Here is a tiny trained network, its code and every weight. The questions are about switching its units off for an input and a class, where a switched-off unit gives its printed mean instead of its output.

import numpy as np


def w(rows, s, z=0):
    codes = np.array(rows[::2]) - 128.0
    scale = np.full(codes.shape[1], s)
    scale[-1] = z or s
    return codes * scale


def norm(h):
    return h / np.sqrt((h * h).mean(-1, keepdims=True) + 1e-5)


def f(y):
    return np.maximum(y, 0)


def log_softmax(a):
    a = a - a.max(-1, keepdims=True)
    return a - np.log(np.exp(a).sum(-1, keepdims=True))


def net(x, mask):
    res = np.array(x, float).reshape(1, 2) / 4 @ E
    u = 0
    for l in range(4):
        y = f(norm(res) @ A[l][:, :-1].T + A[l][:, -1])
        res = res + np.where(mask[u : u + 5], y, B[l][:, -1]) @ B[l][:, :-1]
        u += 5
    return log_softmax(norm(res)[-1] @ U[:, :-1].T + U[:, -1])


A, B = {}, {}
E = w([
[209,193,97,106],'x0',
[254,61,60,157],'x1',
],0.0092)
A[0] = w([
[127,211,92,98,3],'L0N0',
[91,35,166,105,79],'L0N1',
[147,196,134,196,210],'L0N2',
[2,243,93,98,138],'L0N3',
[110,110,97,164,167],'L0N4',
],0.0073,0.002)
B[0] = w([
[230,77,172,143,158],'L0N0',
[132,114,70,166,182],'L0N1',
[34,172,177,92,165],'L0N2',
[172,116,22,141,253],'L0N3',
[202,139,194,253,156],'L0N4',
],0.007,0.0064)
A[1] = w([
[124,147,163,119,111],'L1N0',
[161,180,5,182,206],'L1N1',
[183,138,177,78,169],'L1N2',
[148,155,54,168,36],'L1N3',
[141,120,170,240,8],'L1N4',
],0.012,0.0018)
B[1] = w([
[76,99,50,117,134],'L1N0',
[122,148,220,75,255],'L1N1',
[117,47,55,77,161],'L1N2',
[48,39,3,85,185],'L1N3',
[89,62,94,41,173],'L1N4',
],0.0065,0.0094)
A[2] = w([
[53,203,162,138,20],'L2N0',
[168,58,112,10,95],'L2N1',
[93,62,219,213,74],'L2N2',
[168,166,185,193,67],'L2N3',
[254,194,114,85,252],'L2N4',
],0.0084,0.0016)
B[2] = w([
[166,239,179,103,165],'L2N0',
[130,109,168,146,254],'L2N1',
[137,4,67,244,162],'L2N2',
[254,82,157,121,128],'L2N3',
[46,185,68,203,192],'L2N4',
],0.0086,0.0082)
A[3] = w([
[81,137,65,57,250],'L3N0',
[85,162,198,78,107],'L3N1',
[134,191,59,52,127],'L3N2',
[231,84,111,247,237],'L3N3',
[247,54,109,121,32],'L3N4',
],0.012,0.0021)
B[3] = w([
[130,69,118,100,253],'L3N0',
[213,236,143,70,198],'L3N1',
[70,78,98,250,226],'L3N2',
[81,226,146,141,253],'L3N3',
[147,160,116,86,226],'L3N4',
],0.013,0.0071)
U = w([
[27,83,73,225,240],'0',
[113,254,79,66,193],'1',
[137,41,117,13,182],'2',
[187,134,164,169,15],'3',
[209,119,168,188,23],'4',
[154,117,177,134,1],'5',
[140,100,167,161,6],'6',
],0.014,0.005)

Each question gives the input, the list of numbers given to net, and the class t.
The units are the neurons (one row each of A and B). Each row of codes is followed by its name. A weight is (code - 128) times the scale printed after its matrix; where a second scale follows, it is the last column's (A, B and U).
mask holds one flag per neuron, layer by layer. A switched-off neuron (its flag False) gives its mean, the last column of its row in B, instead of its output. The means were averaged over made-up inputs and are rounded, as every weight is.
A unit's drop is (log p(t) with every unit on - log p(t) with that unit switched off) / (log p(t) with every unit on - log p(t) with every unit switched off).
The circuit of an input: a set's keep is (log p(t) with only the set's units on - log p(t) with every unit switched off) / (log p(t) with every unit on - log p(t) with every unit switched off). Starting from the 12 units with the biggest drops (on a tie, the unit counted first), units are removed one at a time, each time the one whose removal leaves the highest keep (on an exact tie, the one counted first), for as long as the keep stays at least 0.8.
units of the circuit, in order: the units of the circuit, biggest drop first
top k neurons: the k neurons with the biggest drops, biggest first
top k neurons in layer l: the k neurons of layer l with the biggest drops, biggest first
input [8,-6], class 0: units of the circuit, in order => [L3N2]
input [5,5], class 0: units of the circuit, in order => [L2N4 L3N1]
input [0,-2], class 2: top 3 neurons => [L0N3 L1N3 L1N1]
input [8,8], class 0: top 3 neurons => [L2N4 L3N2 L3N1]
input [-3,3], class 2: top 2 neurons in layer 2 => [L2N4 L2N0]
input [6,6], class 0: units of the circuit, in order => [L2N4 L3N1]
input [0,-1], class 2: top 3 neurons => [L1N3 L1N1 L0N3]
input [-6,7], class 1: units of the circuit, in order => [L3N3 L3N2]
input [-2,-7], class 1: top 3 neurons => [L3N1 L1N3 L2N0]
input [-2,-1], class 2: top 2 neurons in layer 1 => [L1N3 L1N1]
input [2,-3], class 2: top 2 neurons => [L1N3 L0N3]
input [3,-3], class 2: top 2 neurons in layer 3 => [L3N0 L3N3]
input [5,8], class 1: top 2 neurons in layer 3 => [L3N3 L3N4]
input [-3,-4], class 1: units of the circuit, in order => [L3N1]
input [7,6], class 0: top 2 neurons => [L2N4 L3N2]
input [7,-7], class 0: top 2 neurons => [L3N2 L0N0]
input [-1,-2], class 2: top 2 neurons in layer 1 => [L1N3 L1N1]
input [1,-1], class 2: top 3 neurons => [L1N3 L1N1 L3N3]
input [3,2], class 2: top 4 neurons => [L2N1 L1N2 L0N3 L1N3]
input [5,7], class 1: units of the circuit, in order => [L3N3]
